Below is a small trained network, with its code and all its weights. Each question gives an input and a class and asks what happens when units are switched off, that is, made to give their printed mean instead of their output.

import numpy as np


def w(rows, s, z=0):
    codes = np.array(rows[::2]) - 128.0
    scale = np.full(codes.shape[1], s)
    scale[-1] = z or s
    return codes * scale


def norm(h):
    return h / np.sqrt((h * h).mean(-1, keepdims=True) + 1e-5)


def f(y):
    return y / 2 * (1 + np.tanh(0.7978845608 * (y + 0.044715 * y**3)))


def log_softmax(a):
    a = a - a.max(-1, keepdims=True)
    return a - np.log(np.exp(a).sum(-1, keepdims=True))


def net(x, mask):
    res = np.array(x, float).reshape(1, 3) / 4 @ E
    u = 0
    for l in range(3):
        y = f(norm(res) @ A[l][:, :-1].T + A[l][:, -1])
        res = res + np.where(mask[u : u + 4], y, B[l][:, -1]) @ B[l][:, :-1]
        u += 4
    return log_softmax(norm(res)[-1] @ U[:, :-1].T + U[:, -1])


A, B = {}, {}
E = w([
[155,105,253],'x0',
[56,66,110],'x1',
[78,189,150],'x2',
],0.0049)
A[0] = w([
[133,174,187,24],'0.n0',
[4,254,175,4],'0.n1',
[210,253,121,112],'0.n2',
[183,198,234,114],'0.n3',
],0.008,0.0038)
B[0] = w([
[131,123,151,124],'0.n0',
[173,8,63,185],'0.n1',
[163,137,117,224],'0.n2',
[177,145,170,255],'0.n3',
],0.014,0.0032)
A[1] = w([
[84,162,78,123],'1.n0',
[2,47,146,3],'1.n1',
[176,39,107,172],'1.n2',
[119,133,198,162],'1.n3',
],0.017,0.003)
B[1] = w([
[110,98,175,179],'1.n0',
[246,183,56,246],'1.n1',
[28,254,113,254],'1.n2',
[80,39,111,184],'1.n3',
],0.0092,0.0072)
A[2] = w([
[105,255,180,95],'2.n0',
[131,216,25,254],'2.n1',
[139,222,206,183],'2.n2',
[143,141,236,155],'2.n3',
],0.0087,0.0039)
B[2] = w([
[100,107,29,157],'2.n0',
[108,89,233,252],'2.n1',
[95,134,1,166],'2.n2',
[16,129,63,150],'2.n3',
],0.0072,0.011)
U = w([
[46,202,54,166],'0',
[251,202,81,155],'1',
[79,28,214,141],'2',
[113,131,63,149],'3',
[155,86,80,10],'4',
],0.014,0.013)

Each question gives the input, the list of numbers given to net, and the class t.
The units are the neurons (one row each of A and B). Each row of codes is followed by its name. A weight is (code - 128) times the scale printed after its matrix; where a second scale follows, it is the last column's (A, B and U).
mask holds one flag per neuron, layer by layer. A switched-off neuron (its flag False) gives its mean, the last column of its row in B, instead of its output. The means were averaged over made-up inputs and are rounded, as every weight is.
A unit's drop is (log p(t) with every unit on - log p(t) with that unit switched off) / (log p(t) with every unit on - log p(t) with every unit switched off).
The circuit of an input: a set's keep is (log p(t) with only the set's units on - log p(t) with every unit switched off) / (log p(t) with every unit on - log p(t) with every unit switched off). Starting from all 12 units, units are removed one at a time, each time the one whose removal leaves the highest keep (on an exact tie, the one counted first), for as long as the keep stays at least 0.8.
circuit, biggest first: the units of the circuit, biggest drop first
k most important neurons: the k neurons with the biggest drops, biggest first
top k neurons in layer l: the k neurons of layer l with the biggest drops, biggest first
drop of u: that unit's drop, to one decimal
input [3,5,4], class 1: circuit, biggest first	1.n1
input [-8,-6,-6], class 2: circuit, biggest first	2.n1, 1.n1, 0.n1, 1.n2
input [-1,6,4], class 1: 3 most important neurons	1.n1, 0.n2, 0.n3
input [-6,6,-5], class 1: 2 most important neurons	1.n3, 1.n1
input [-6,8,-6], class 1: top 3 neurons in layer 0	0.n2, 0.n1, 0.n3
input [8,-5,6], class 2: top 2 neurons in layer 1	1.n3, 1.n2
input [8,8,3], class 1: circuit, biggest first	1.n1, 0.n2
input [-8,7,-3], class 2: 4 most important neurons	1.n0, 2.n1, 0.n1, 1.n2
input [-5,-3,0], class 2: circuit, biggest first	1.n2, 1.n1, 0.n1
input [8,-5,1], class 2: 2 most important neurons	1.n3, 1.n2
input [8,-6,6], class 2: 3 most important neurons	1.n3, 1.n2, 1.n1
input [6,-4,-6], class 0: top 2 neurons in layer 2	2.n3, 2.n1
input [-5,6,0], class 1: 3 most important neurons	1.n1, 0.n2, 1.n2
input [-6,2,2], class 2: most important neuron	1.n2
input [-4,8,-3], class 1: 2 most important neurons	1.n1, 0.n1
input [-6,0,-1], class 2: 4 most important neurons	0.n3, 1.n2, 2.n2, 0.n1
input [5,-2,-6], class 0: 2 most important neurons	2.n1, 1.n1
input [-2,-7,-8], class 0: 2 most important neurons	1.n1, 1.n2
input [-5,0,4], class 2: top 2 neurons in layer 1	1.n1, 1.n0
input [5,5,-6], class 0: circuit, biggest first	1.n2
input [3,8,7], class 1: drop of 0.n3	0.2
input [3,8,-3], class 1: drop of 1.n1	1.0
input [4,-1,-5], class 0: drop of 2.n1	0.3
